Here is a tiny trained network, its code and every weight. The questions are about switching its units off for an input and a target symbol, where a switched-off unit gives its printed mean instead of its output.

import numpy as np


def w(rows, s, z=0):
    codes = np.array(rows[::2]) - 128.0
    scale = np.full(codes.shape[1], s)
    scale[-1] = z or s
    return codes * scale


def f(y):
    return y / 2 * (1 + np.tanh(0.7978845608 * (y + 0.044715 * y**3)))


def softmax(a):
    e = np.exp(a - a.max(-1, keepdims=True))
    return e / e.sum(-1, keepdims=True)


def log_softmax(a):
    a = a - a.max(-1, keepdims=True)
    return a - np.log(np.exp(a).sum(-1, keepdims=True))


def net(x, mask):
    ids = ['αγδεζημξπσψω'.index(c) for c in x.split()]
    T = len(ids)
    res = E[ids] + P[:T]
    r = res
    for j in range(3):
        rows = slice(3 * j, 3 * j + 3)
        q, k, v = (r @ M[0][rows].T for M in (Q, K, V))
        z = softmax(np.where(np.tri(T) > 0, q @ k.T / 3**0.5, -1e9)) @ v
        o = O[0][rows]
        res = res + np.where(mask[j], z, o[:, -1]) @ o[:, :-1]
    y = f(res @ A[0][:, :-1].T + A[0][:, -1])
    res = res + np.where(mask[3:15], y, B[0][:, -1]) @ B[0][:, :-1]
    return log_softmax(res[-1] @ U[:, :-1].T + U[:, -1])


Q, K, V, O, A, B = {}, {}, {}, {}, {}, {}
E = w([
[96,151,89,126],'α',
[165,181,115,254],'γ',
[124,154,131,127],'δ',
[131,148,95,132],'ε',
[91,142,129,131],'ζ',
[137,128,167,147],'η',
[110,133,152,140],'μ',
[114,124,122,142],'ξ',
[150,148,114,135],'π',
[115,158,107,123],'σ',
[168,137,148,145],'ψ',
[104,132,104,136],'ω',
],0.014)
P = w([
[144,78,132,81],'0',
[134,141,158,89],'1',
[109,67,115,150],'2',
[124,187,138,122],'3',
[60,94,184,178],'4',
[124,139,86,169],'5',
[95,192,162,154],'6',
[79,104,106,211],'7',
[93,218,161,173],'8',
[66,116,106,235],'9',
[82,235,164,190],'10',
[5,123,118,254],'11',
],0.008)
Q[0] = w([
[131,127,169,124],'h1',
[140,42,124,125],'h1',
[86,149,118,252],'h1',
[132,118,90,141],'h2',
[130,115,141,1],'h2',
[167,201,143,125],'h2',
[139,153,142,151],'h3',
[135,80,163,64],'h3',
[114,96,136,74],'h3',
],0.045)
K[0] = w([
[131,145,73,103],'h1',
[121,197,201,23],'h1',
[111,250,149,249],'h1',
[50,162,110,123],'h2',
[186,18,115,26],'h2',
[94,18,78,237],'h2',
[115,114,143,149],'h3',
[150,71,144,55],'h3',
[128,96,112,43],'h3',
],0.026)
V[0] = w([
[85,42,167,185],'h1',
[205,126,5,165],'h1',
[247,108,208,224],'h1',
[174,123,89,115],'h2',
[174,185,102,98],'h2',
[149,120,196,115],'h2',
[146,69,89,178],'h3',
[171,96,121,164],'h3',
[152,194,87,121],'h3',
],0.019)
O[0] = w([
[97,34,79,79,170],'h1',
[51,165,79,247,172],'h1',
[88,188,22,33,254],'h1',
[90,139,77,167,68],'h2',
[83,207,104,155,106],'h2',
[110,115,107,69,94],'h2',
[62,56,105,156,159],'h3',
[69,128,114,145,147],'h3',
[131,152,209,119,165],'h3',
],0.015,0.007)
A[0] = w([
[127,55,156,53,134],'n1',
[224,104,172,237,112],'n2',
[160,47,82,133,47],'n3',
[59,94,111,225,58],'n4',
[96,151,104,201,199],'n5',
[199,202,180,197,238],'n6',
[94,64,182,198,254],'n7',
[151,160,39,86,153],'n8',
[30,174,148,146,1],'n9',
[105,115,98,212,159],'n10',
[255,131,208,117,137],'n11',
[105,128,92,113,66],'n12',
],0.0079,0.0053)
B[0] = w([
[93,105,109,100,211],'n1',
[99,179,252,122,209],'n2',
[160,147,151,172,140],'n3',
[163,163,159,136,223],'n4',
[97,125,82,84,245],'n5',
[110,141,32,138,204],'n6',
[76,64,138,100,194],'n7',
[169,170,170,131,254],'n8',
[159,43,156,138,250],'n9',
[123,158,129,100,207],'n10',
[200,124,88,187,255],'n11',
[136,118,158,153,195],'n12',
],0.024,0.013)
U = w([
[28,126,104,90,198],'α',
[125,138,130,102,51],'γ',
[87,143,15,93,134],'δ',
[135,119,162,2,104],'ε',
[168,184,41,177,111],'ζ',
[103,160,186,158,2],'η',
[62,38,107,91,207],'μ',
[183,223,149,80,180],'ξ',
[180,78,55,71,102],'π',
[193,103,176,181,120],'σ',
[99,104,195,76,222],'ψ',
[106,177,105,189,94],'ω',
],0.005,0.0033)

Each question gives the input, a string of symbols that net reads in full, and the target symbol t.
The units are the heads (3 rows each of Q, K, V and O) and the neurons (one row each of A and B). Each row of codes is followed by its name. A weight is (code - 128) times the scale printed after its matrix; where a second scale follows, it is the last column's (O, A, B and U).
mask holds one flag per unit, heads first, then neurons. A switched-off unit (its flag False) gives its mean, the last column of its rows in O or B, instead of its output. The means were averaged over made-up inputs and are rounded, as every weight is.
A unit's drop is (log p(t) with every unit on - log p(t) with that unit switched off) / (log p(t) with every unit on - log p(t) with every unit switched off).
The circuit of an input: a set's keep is (log p(t) with only the set's units on - log p(t) with every unit switched off) / (log p(t) with every unit on - log p(t) with every unit switched off). Starting from the 12 units with the biggest drops (on a tie, the unit counted first), units are removed one at a time, each time the one whose removal leaves the highest keep (on an exact tie, the one counted first), for as long as the keep stays at least 0.8.
units of the circuit, in order: the units of the circuit, biggest drop first
k most important neurons: the k neurons with the biggest drops, biggest first
which heads matter: for each layer, one digit per head in row order, 1 if its drop is at least 0.15 and else 0, layers parted by /
input σ δ η, target ζ: units of the circuit, in order	[h1; n6; n9; n11]
input ζ ε ζ π δ α μ η ω γ, target ξ: units of the circuit, in order	[h1; n4; n8]
input α γ ω ε η, target ξ: 4 most important neurons	[n8; n7; n1; n6]
input ζ δ ζ μ α ξ ω ε, target ψ: units of the circuit, in order	[h1; n7]
input δ ζ ψ, target σ: 2 most important neurons	[n11; n2]
input μ ε μ ξ, target π: units of the circuit, in order	[n2]
input μ ε δ σ ω ζ μ σ ζ ε, target σ: 4 most important neurons	[n11; n2; n5; n10]
input ψ μ ζ α ζ, target η: units of the circuit, in order	[n2; h1]
input π α ζ σ ε α ε μ α ζ σ, target σ: units of the circuit, in order	[h1; n11; h2]
input δ ε η ε ζ ζ η ζ ξ, target σ: which heads matter	111
input δ ζ ξ ω μ ζ ε ψ μ, target ξ: which heads matter	101
input μ π ζ ε ζ ζ ε ζ ζ ξ ζ, target μ: units of the circuit, in order	[h1; n8]
input ζ η ζ μ ε ζ η, target σ: 4 most important neurons	[n5; n11; n2; n10]
input δ ψ μ μ π μ μ ψ, target π: which heads matter	100
input π ζ ε η ζ ω ζ η π, target ε: units of the circuit, in order	[h1; n11]
input ε γ δ δ η ε, target ξ: which heads matter	100
input π ψ ε ε α, target α: 3 most important neurons	[n6; n7; n8]
input ζ η ψ, target ε: which heads matter	110
input μ ζ ω, target σ: units of the circuit, in order	[h1]
input ζ ζ ζ ζ ψ μ ζ π ζ, target δ: which heads matter	101
input μ ξ μ ζ α ε δ μ δ ζ ψ ζ, target ξ: units of the circuit, in order	[h1; n8; n9]
input σ ω ζ δ σ, target ζ: which heads matter	111
input ζ σ ζ ε δ σ ψ, target ω: units of the circuit, in order	[n6; n2; h1; n8]
input δ ζ η δ ζ, target ζ: 3 most important neurons	[n6; n9; n11]
input ζ ζ ζ δ ζ α η ζ, target ε: which heads matter	100
input σ ε ζ η ψ γ ε ζ μ π, target ξ: 2 most important neurons	[n4; n8]
